In the rows, 128 means zero.
Known rows:
[115 107 120 135 141 115 163 165 125 125 174  74 105 107 115  79 131 150
  93 105 159 120 137 164 115  95 115 107 121 105 144  94] : Z173
[111 111 121 135 143 116 175 168 115 111 188  82 115 103 100  86 119 140
  84 111 173 119 134 164 104  93 118 113 114 110 153  86] : Z521
[126 130 108 124 139 102 142 151 132 130 166  75 116 120 108 111 114 136
  88 126 171 149 136 181 106  95 103 104 101 120 143  92] : Z78
[113 101 118 133 114 107 162 136 124 117 143  86 123 128 105  83 130 138
  86 135 166 117 123 134  91  82  93 116 109 114 127 104] : Z882
[120 111 117 135 148 120 154 160 125 119 166  82 127  99 105  96 124 146
  80 100 167 124 129 154  94  91 108 105  99 111 151  87] : Z382
[122 113 115 136 148 125 128 143 142 116 138  77 120 109  98  92 139 142
  78 127 158 148 139 160  82  85  87 105  91 116 137  83] : Z951
[114 100 117 129 135 122 164 163 133 113 171  93 114 115  77  76 122 123
  91 141 163 129 135 168  94 101 114 122 116 125 134  79] : Z150
[106  83 115 132 135 104 151 148 158 101 136  82 115 130 111  82 123 130
  91 117 175 107 140 153  99 108 113 108  95 128 145  80] : Z137
[112 108 119 134 136 121 165 164 141 112 170  82 116 121 109  92 127 140
  84 104 166 122 137 153 100 101 110 124 128 112 145  90] : Z459
[113 110 121 127 116 105 167 148 115 118 163  79 122 120 116  89 125 147
  90 106 166 122 118 144 100  84 103 113 117 105 140 101] : Z80
[114  91 111 141 129 119 151 158 158 108 142  87 117 130 100  85 123 128
  99 126 159 113 140 160  97 106 100 116  99 128 138 103] : Z631
[107  98 119 143 121 107 153 144 133 125 149  88 115 134  92  89 130 134
  95 131 164 130 119 148  92 100  93 132 106 123 122 106] : Z508
[112 135 114 139 146 119 148 160 134 129 169  78 118 109 110 103 123 146
  82  97 152 129 129 157 107 101 112 127 112 103 155  92] : Z924
[120 102 110 129 144 113 164 161 146 123 168  77 109 118 115  96 127 154
  89  95 170 115 139 154 104 103 107 108 120 114 144  90] : Z787
[115 135 102 146 134  84 164 145 145 111 156  84 103 120 105  94 121 140
  92 115 148 119 141 167  99  96 113 101 120 122 148  99] : Z803
[119 114 113 136 138 112 157 171 135 113 173  83 115 115 117  96 115 144
  99  85 157 111 137 173 116 110 119 106 125 117 165 103] : Z886
[107 103 121 137 136 133 171 156 138 100 167  93 118 123  93  79 121 121
  76 146 176 127 129 148  94  90 107 129 108 125 139  75] : Z146
[119 100 122 142 135 128 140 157 148 112 141  84 128 120  89  91 126 133
  84 130 160 132 133 159  92 103  93 115  95 117 139 100] : Z310
[104 115 117 142 135  93 162 156 127 132 159  90 115 118 100 102 130 145
  93 117 161 124 128 159 103 108 106 113 121 111 141 111] : Z699
[128 143 116 145 148 123 144 187 118 125 179  79 129  89 107 112 123 164
  86  72 143 131 134 175 115 103 116 103 120  97 172 114] : Z766
[120 127 142  72  93  97  99 141 103 113 153 149  75 118  60 102 139  75
  85 128 201 126 139 130  91  99 124  84 101 184 181  52] : Z452
[107 130 104 139 148  91 169 162 129 129 180  70  98 111 125  98 121 152
  91  78 159 106 142 164 115 105 126 102 123 110 158  96] : Z184
[112 100 116 138 127 104 157 143 130 133 159  89 119 136  99  95 131 137
  91 126 162 131 117 156  98 101  98 125 114 125 126 106] : Z62
[107 100 124 134 118 107 151 143 125 127 158  79 117 137  98  91 131 144
  88 125 166 121 120 138  97  96  95 119 115 107 125  92] : Z161
[122 133 115 143 155 101 174 179 114 122 179  73 112 108 134  90 125 155
  94  71 168  96 141 166 113  97 124  99 131 107 167  97] : Z199
[100 104 110 132 141 117 154 149 162 112 139  84 107 131 126  87 133 130
  98 123 158 117 139 154 107 102 112 119 108 126 144  79] : Z321
[112 123 115 141 139  90 162 146 130 118 164  73 105 119 101  98 124 141
  84 111 171 120 143 162 100  97 106 108 119 108 134  95] : Z453
[115 122 116 139 141 121 140 164 139 115 147  82 132 103  98 105 122 142
  78 116 159 137 130 156 109 105 104 112 113 101 150  90] : Z465

Facts:
moplen:
Z897 Z437 Z971 Z459 Z173 Z727
Z959 Z302 Z792 Z481 Z521 Z540 Z531 Z202
Z452 Z751 Z86
Z882 Z558 Z986 Z80
Z45 Z989
Z633 Z825 Z67 Z895 Z48
Z70 Z144 Z913
Z137 Z321 Z153 Z277 Z860 Z416 Z993
Z146 Z826 Z566 Z702 Z205 Z276
Z508 Z62 Z505 Z716 Z504
Z64 Z150 Z475
Z951 Z74 Z162 Z930 Z583 Z287 Z871 Z766 Z594 Z52 Z790 Z999
Z310 Z978 Z499 Z382 Z924 Z873
Z23 Z247
Z854 Z161 Z308 Z694
Z631 Z718 Z135 Z787 Z209 Z886 Z184 Z199
kestatrim Z787 <- Z718
kestatrim Z321 <- Z860
kestatrim Z52 <- Z583
kestatrim Z825 <- Z48, Z633
kestatrim Z86 <- Z452
kestatrim Z871 <- Z790
kestatrim Z978 <- Z382
kestatrim Z694 <- Z308
kestatrim Z521 <- Z302
kestatrim Z989 <- Z45
kestatrim Z895 <- Z825
kestatrim Z67 <- Z825
kestatrim Z48 <- Z825
kestatrim Z860 <- Z137
kestatrim Z70 <- Z913
kestatrim Z452 <- Z86, Z751
kestatrim Z826 <- Z146
kestatrim Z277 <- Z993
kestatrim Z475 <- Z150
kestatrim Z702 <- Z566, Z205
kestatrim Z205 <- Z566
kestatrim Z276 <- Z566, Z205
kestatrim Z792 <- Z521
kestatrim Z718 <- Z135
kestatrim Z437 <- Z727
Z897 stonin: Z184, Z205
Z452 stonin: Z504, Z144
Z694 stonin: Z792, Z162, Z437, Z70, Z74
Z277 stonin: Z62
Z633 stonin: Z86, Z826, Z70, Z199
Z481 stonin: Z702, Z751
Z531 stonin: Z184, Z45, Z437, Z80
Z803 stonin: Z45, Z999, Z52
Z993 stonin: Z302, Z505, Z999, Z631
Z895 stonin: Z882
Z453 stonin: Z184, Z505, Z989, Z48, Z153
Z930 stonin: Z86, Z871
Z896 stonin: Z505, Z826, Z199, Z558
Z276 stonin: Z718, Z826, Z199, Z475, Z699, Z459
Z135 stonin: Z150
Z951 stonin: Z67, Z465
Z78 stonin: Z144
Z971 stonin: Z871
Z594 stonin: Z45, Z978, Z999, Z882, Z699
Z854 stonin: Z321, Z52, Z751
laflu a <- Z718, Z860, Z583, Z897, Z45, Z137, Z465, Z144, Z67, Z886, Z766, Z135, Z751, Z437, Z310, Z978, Z792, Z631
laflu e <- Z475, Z302, Z277, Z826, Z531, Z150, Z64, Z540, Z287, Z202
laflu d <- Z989, Z459, Z993, Z787, Z153, Z416, Z504
laflu c <- Z321, Z452, Z790, Z52, Z86, Z173, Z871, Z162, Z930, Z951, Z971, Z594, Z999, Z727
laflu f <- Z48, Z308, Z694, Z825, Z633, Z895, Z161, Z854, Z74
laflu b <- Z882, Z80, Z382, Z199, Z70, Z702, Z913, Z146, Z566, Z521, Z986, Z505, Z276, Z205, Z558
truplun Z803 <- Z718, Z199, Z787, Z886, Z135, Z184, Z209, Z631
truplun Z959 <- Z475, Z150, Z64
truplun Z184 <- Z989, Z45
truplun Z209 <- Z860, Z321, Z277, Z137, Z993, Z153, Z416
truplun Z247 <- Z459, Z897, Z173, Z971, Z437, Z727
truplun Z499 <- Z583, Z790, Z52, Z871, Z162, Z930, Z766, Z951, Z287, Z594, Z74, Z999
truplun Z896 <- Z959, Z302, Z481, Z531, Z521, Z540, Z202, Z792
truplun Z873 <- Z48, Z825, Z633, Z895, Z67
truplun Z23 <- Z452, Z86, Z751
truplun Z508 <- Z882, Z80, Z986, Z558
truplun Z78 <- Z873, Z382, Z310, Z499, Z978, Z924
truplun Z716 <- Z308, Z694, Z161, Z854
truplun Z481 <- Z826, Z702, Z146, Z566, Z276, Z205
truplun Z62 <- Z70, Z913, Z144
truplun Z699 <- Z62, Z508, Z505, Z504, Z716
truplun Z924 <- Z465
truplun Z453 <- Z23, Z247

Rows:
[101 104 119 130 152 108 182 178 124  96 183  69 131 121 100  68 112 126
  59 125 156 143 107 178  99  92 121 112 123 136 155  92] -> Z702
[113 127 115 131 144 116 173 176 120 123 192  78 117 109 101  87 118 143
  85 103 159 119 136 169 113 105 123 122 134  97 154  87] -> Z540
[ 85  87 121 120 162  91 170 167 123  76 183  60 145 121  90  51 107 118
  29 120 160 145  88 170  93  86 123 104 122 145 159  86] -> Z566
[108 113 107 138 141 101 163 167 142 131 168  83 110 128 120  96 123 142
 102  98 156 108 133 168 111 113 117 111 116 125 154  99] -> Z209
[130  86 120 171 154  94 126 147 126  84 134 135 148 108  98 106 125 128
  85  92 177 145 125 191  57  97  96 129 102 114 109  54] -> Z633
[116  83 128 161 147  89 144 130 122  81 170 158 158  61 114 128 106 146
  96  56 162 141 101 189  87  96 124 138 107  83 124  36] -> Z48
[117 135 113 137 138 106 165 156 126 109 185  76 108 120  97  94 112 135
  80 118 167 130 148 170 103  91 110 123 125 114 137  84] -> Z481
[116 111 117 135 151 125 137 158 137 121 153  82 120  99  95  95 138 152
  80 117 152 139 130 149  97  95 102 106  96 107 150  86] -> Z162
[115 106 112 127 136  95 146 146 141  99 155  80 113 119 112  90 113 132
  85 107 173 115 146 165  97 100 106 103 113 119 147  86] -> Z135
[125 164 115 140 148 102 147 161 119 117 190  75 110  78 117 108 133 169
  78  68 132 133 140 177 108  84 114  88 128  95 171  98] -> Z594
[122 138 111 128 150 125 144 169 137 131 171  79 137  98 107  95 123 152
  82  91 145 138 132 159 109 103 115 116 118  91 161  92] -> Z287
[128 119 122 144 115  95 152 151 113 124 166  83 115 136 109  93 125 140
  94 114 153 123 127 164  95  93 101 104 134 113 127 104] -> Z694
[114 106 121 137 117 108 145 147 122 117 163  87 122 135 103  96 127 136
  87 112 162 124 115 142 102  96 112 120 127 105 128  91] -> Z308
[105 101 119 145 139 121 161 153 141 118 167  85 105 123  82  85 124 126
  88 149 165 129 136 163  98 104 103 131 102 126 129  87] -> Z959
[130 162 118 147 157 112 159 192 104 129 210  81 107  65 126 114 136 179
  89  44 126 129 130 182 128  91 131  94 141  85 195 115] -> Z999
[117 108 110 127 151  99 172 165 146 121 177  78 105 119 130  97 123 154
 100  73 164 104 138 161 110 108 126  98 124 118 158  90] -> Z416
[137 127 114 140 158 121 132 172 123 121 151  80 119 110 110  98 139 142
  84 103 165 152 146 178  96  95  91 106 110 112 143  96] -> Z930
[124 114 121 137 144 105 144 163 121 113 157  86 104 129 113  89 129 132
  97 120 173 132 145 173  95  92  99 112 124 124 130  93] -> Z971
[122 133 116 151 138 113 142 148 135 102 161  91 124 109 108 114 122 150
  81  99 149 139 136 168  92  90 107 109 111 100 141  73] -> Z895
[115  70 125 164 146  92 135 121 131  78 149 159 162  73 110 126 106 140
 102  80 169 142 101 179  78  96 120 143  91  93 105  30] -> Z825
[117  85 124 114 109 115 138 136 124 127 163  72 123 136 106 102 109 141
  89 132 184 132 123 151 110  99  93 114 111 113 128 102] -> Z144

The same things again, as new rows of numbers:
Known rows:
[103 167 142 111 137 130 155 118 137  76 123 148 121 164 131 147 133] : Z897
[125 198 145 137 130 185  81 127  99 123  98 146 175 161 152 166 154] : Z790
[112 173 133 131 132 164 120 104 116  69 109 134 168 142 147 151  99] : Z860
[ 94 158 109 132 132 166 137 120 130  63 120 124 148 148 139 135 119] : Z146
[ 79 167 117 122 147 125 163 122 150  74 116 140 104 169 133 154 145] : Z882
[106 163 135 125 150 125 154 121 138  89 116 163 104 164 119 155 106] : Z787
[ 87 157 105 125 154 117 166 113 120  81 110 162  97 164 142 160 123] : Z699
[ 92 152 121 130 130 166 131 107 121  75 122 130 137 148 135 147 101] : Z150
[ 92 195 153 115 101 136 126 113  93  44 144  95 154 133 181 161 134] : Z633
[121 189 174 150 127 142 127 125 136 109 112 126 136 159 123 149 137] : Z951
[101 150 115 126 134 163 133 104 116  61 132 124 147 145 161 163 120] : Z302
[108 183 140 125 145 115 142 120 126 100 114 152 124 157 132 163 117] : Z694
[ 90 176 134 113 149 103 148 117 129  89 124 160 105 160 141 165 124] : Z459
[ 97 179 119 150 127 172 114  88 119  70 102 127 190 160 158 145 128] : Z751
[ 94 151 121 140 148 136 164 113 122  93 119 155  99 163 125 142 108] : Z247
[109 187 178 138 114 136 139 115 132  82 120 141 112 161 137 141 125] : Z310
[ 88 146 130 121 140 133 158 118 143  89 118 144 107 160 113 141 118] : Z64
[108 176 141 127 139 122 139 118 126 110 124 163 103 160 121 156 105] : Z971
[ 91 156 142 119 144 135 143 114 142  86 132 168  97 169 107 149  95] : Z144
[119 165 118 128 130 171 131 119 119  60 107 132 151 138 163 161 110] : Z205
[ 92 170 113 122 144 121 149 117 142  89 123 150  82 163 133 155 130] : Z558
[ 98 174 122 128 128 165 138 102 121  47 109 116 151 148 145 160 126] : Z45
[ 92 143 103 143 144 138 174 115 131  80 106 147 111 152 122 140 105] : Z959
[116 200 159 148 135 121 120 119 121 110 121 129 105 155 138 164 134] : Z74
[ 93 165 113 121 150 113 155 114 132  91 129 159  90 161 134 164 111] : Z475
[ 91 166 113 137 153 128 141 115 143  93 114 168 102 168 120 151 110] : Z986
[117 196 162 158 123 154 107 118 113  85 112 140 166 149 153 157 127] : Z583
[ 94 163 131 127 158 136 157 107 143  72 109 147 126 168 123 160 118] : Z321

Rows:
[ 89 183 101 103 160 122 158 129 123  98 102 171  92 173 143 164 149] -> Z199
[ 95 172 127 126 143 157 135 113 120  71 100 140 178 149 144 152 113] -> Z727
[113 178 132 173 145 133 134 118 121 109 110 153 110 155 138 156 114] -> Z499
[103 174 125 106 147 128 165 122 127  93 100 174 141 172 143 157 151] -> Z531
[ 44 194 133 135 119 152 117 104 113  23 134  99 167 126 160 182 118] -> Z825
[115 197 143 156 111 159 112 114 115  78 108 134 152 146 159 153 120] -> Z382
[107 164 147 120 146 139 161 115 146  68 109 142 144 168 126 154 140] -> Z854
[116 207 148 119 148 148 125 132 114 116 106 172 133 187 151 182 179] -> Z999
[ 91 198 160 138 120 129 129 110 125  79 114 156 108 163 134 162  98] -> Z67
[108 196 162 138 144 130 116 135 113 125 101 167 139 172 141 154 151] -> Z766
[122 212 107 163  93 203  97  67 109 107  74 120 232 153 156 108 142] -> Z452
[118 158 116 138 139 165 123 110 127  74 128 130 141 141 145 150  94] -> Z566
[112 220 101 149 100 176  88  68  92 121  88 144 187 161 172 127 141] -> Z86
[102 189 168 143 129 122 130 121 117  89 113 151 124 166 139 156 118] -> Z465
[113 177 124 115 138 126 156 137 127  99 110 159 123 157 141 154 141] -> Z276
[104 164 124 126 149 135 157 122 144  73 103 171 106 173 128 163 115] -> Z702
[109 212 149 133 153 152 119 131 120 113  89 159 149 179 141 184 173] -> Z52
[103 149 109 133 152 131 172 117 124  79 100 158 131 164 145 153 132] -> Z803

Now the same things, written a new way:
Known rows:
[ 55 140 107 138 123 130 155 130 132 105 148 132 127 148 101 138 131  85] : Z787
[ 94 110  83 139 161 117 148 129 113  70 135 121 134 107 106 165 153  97] : Z895
[ 89 163 102 175 125 124 151 140 164  86  89 142  90 135 121 148 145 101] : Z276
[ 96 139 127 118 122 135 168 139 123  69 134 136 141 132 124 129 118  79] : Z202
[ 56  94  77 154 146 113 155 131 142 117 158 119 132 114 112 123 133  88] : Z247
[ 73 150 133 163 141 117 150 133 158 104 132 102 123 123 122 125 120  98] : Z792
[ 95 154 168 115 126 143 171 138 105  62 120 142 143 156 117 116 157  91] : Z999
[ 51  79  86 143 154 111 148 133 138 119 153 115 140 100  99 106 166  88] : Z508
[ 46 167 132 174 123 126 156 141 175 114 100 101 105 155 116 153 200  73] : Z566
[ 88 113  88 130 141 126 163 135 131  80 155 133 136 130 109 129 147  77] : Z924
[ 59 139 114 167 168 112 166 139 166 116 151 110 131 141 122 117 101  99] : Z826
[ 49 100  81 151 151 110 157 131 142 114 156 111 133 116 108 121 148  91] : Z23
[ 65 112  75 169 153 112 141 119 130 110 113 105 118 103 111 134 132 100] : Z897
[ 52  89 138 136 142 125 136 135 148 116 110 118 121 111 109 107 164 101] : Z558
[ 80 130 129 130 125 130 157 126 111  74 123 123 125 125 104 145 111  86] : Z886
[ 30 166 123 161 144 112 143 132 161 108 108  98 127 144  75 166 155  72] : Z137
[ 60 107  89 150 136 110 148 135 147 104 118 127 123 112 114 137 113  91] : Z971
[ 52 126 139 142 161 130 155 134  98 105 147 129 136 116 121 114 169  99] : Z699
[ 38 162 126 158 129 112 150 135 157  97  86 101 134 133  83 170 182  71] : Z135
[ 72  90 102 129 132 120 158 136 124 111 137 130 141 109 113 106 158  82] : Z716
[ 62 119 117 119 121 134 163 122 106  88 143 140 125 154 100 151 112  86] : Z416
[ 58  75 129 123 129 116 141 134 146 113 143  97 138  99  95 100 149  99] : Z144
[ 88 162 128 129 147 127 146 138 170  69 115 108 139 128  89 162 195  70] : Z583
[ 90 105 132  99 174 106 157 136 110 106 102  97 142 125  77 176 201  98] : Z825
[ 86 108  73 140 161 116 153 135 147  93 157 125 139 131 109 129 150  82] : Z499
[ 85 128 108 171 166 122 143 128 123  90 144 104 125 118 109 127 164 102] : Z978
[ 53 126  97 167 157 118 140 117 111 110 138 102 122 115 100 129 122 101] : Z631
[ 68 168 156 158 125 133 159 139 167  91  94 101 125 148 116 168 213  76] : Z521

Rows:
[ 63 161 165 177 127 142 164 142 177 109 101 104 112 161 119 133 198  69] -> Z205
[ 68 117  78 149 159 107 139 132 150  98 160 100 118 103  93 136 151  96] -> Z310
[ 33 157 158 159 125 130 157 135 149  84  96 106 132 154  81 168 168  69] -> Z860
[ 94 149  97 153 135 139 160 133 105  66 102 142 132 119 118 153 162  82] -> Z594
[ 70 113 124 136 150 129 154 136 138 110 130 134 128 150 124 117 143 100] -> Z459
[ 90 137 129 113 122 136 155 138 116  64 140 135 132 126 108 146 140  81] -> Z766
[ 57 163 132 159 125 143 163 128 114  84  85 141 133 163 109 170 186  74] -> Z993
[ 71 132  90 126 174 108 135 138 140  99  94 120 138 121  91 176 190  93] -> Z633
[ 85 124 164 135 140 143 167 125  95  79 136 140 137 156 120 128 124  88] -> Z184
[ 87 162 109 175 122 139 161 136 173 104 151  97 108 137 117 126 183  93] -> Z702
[ 60  80 121 153 149 128 139 127 125 120 117  97 125 107 105 107 188 102] -> Z882
[ 40 153  84 157 128 114 150 137 178 112 102  98 126 126 118 167 181  93] -> Z146
[ 85 112  68 152 167 107 136 132 154  90 160 106 126 102  91 147 161  83] -> Z951
[ 94 138 159 110 147 132 151 139 138  64 147 140 140 142 120 123 132  89] -> Z871

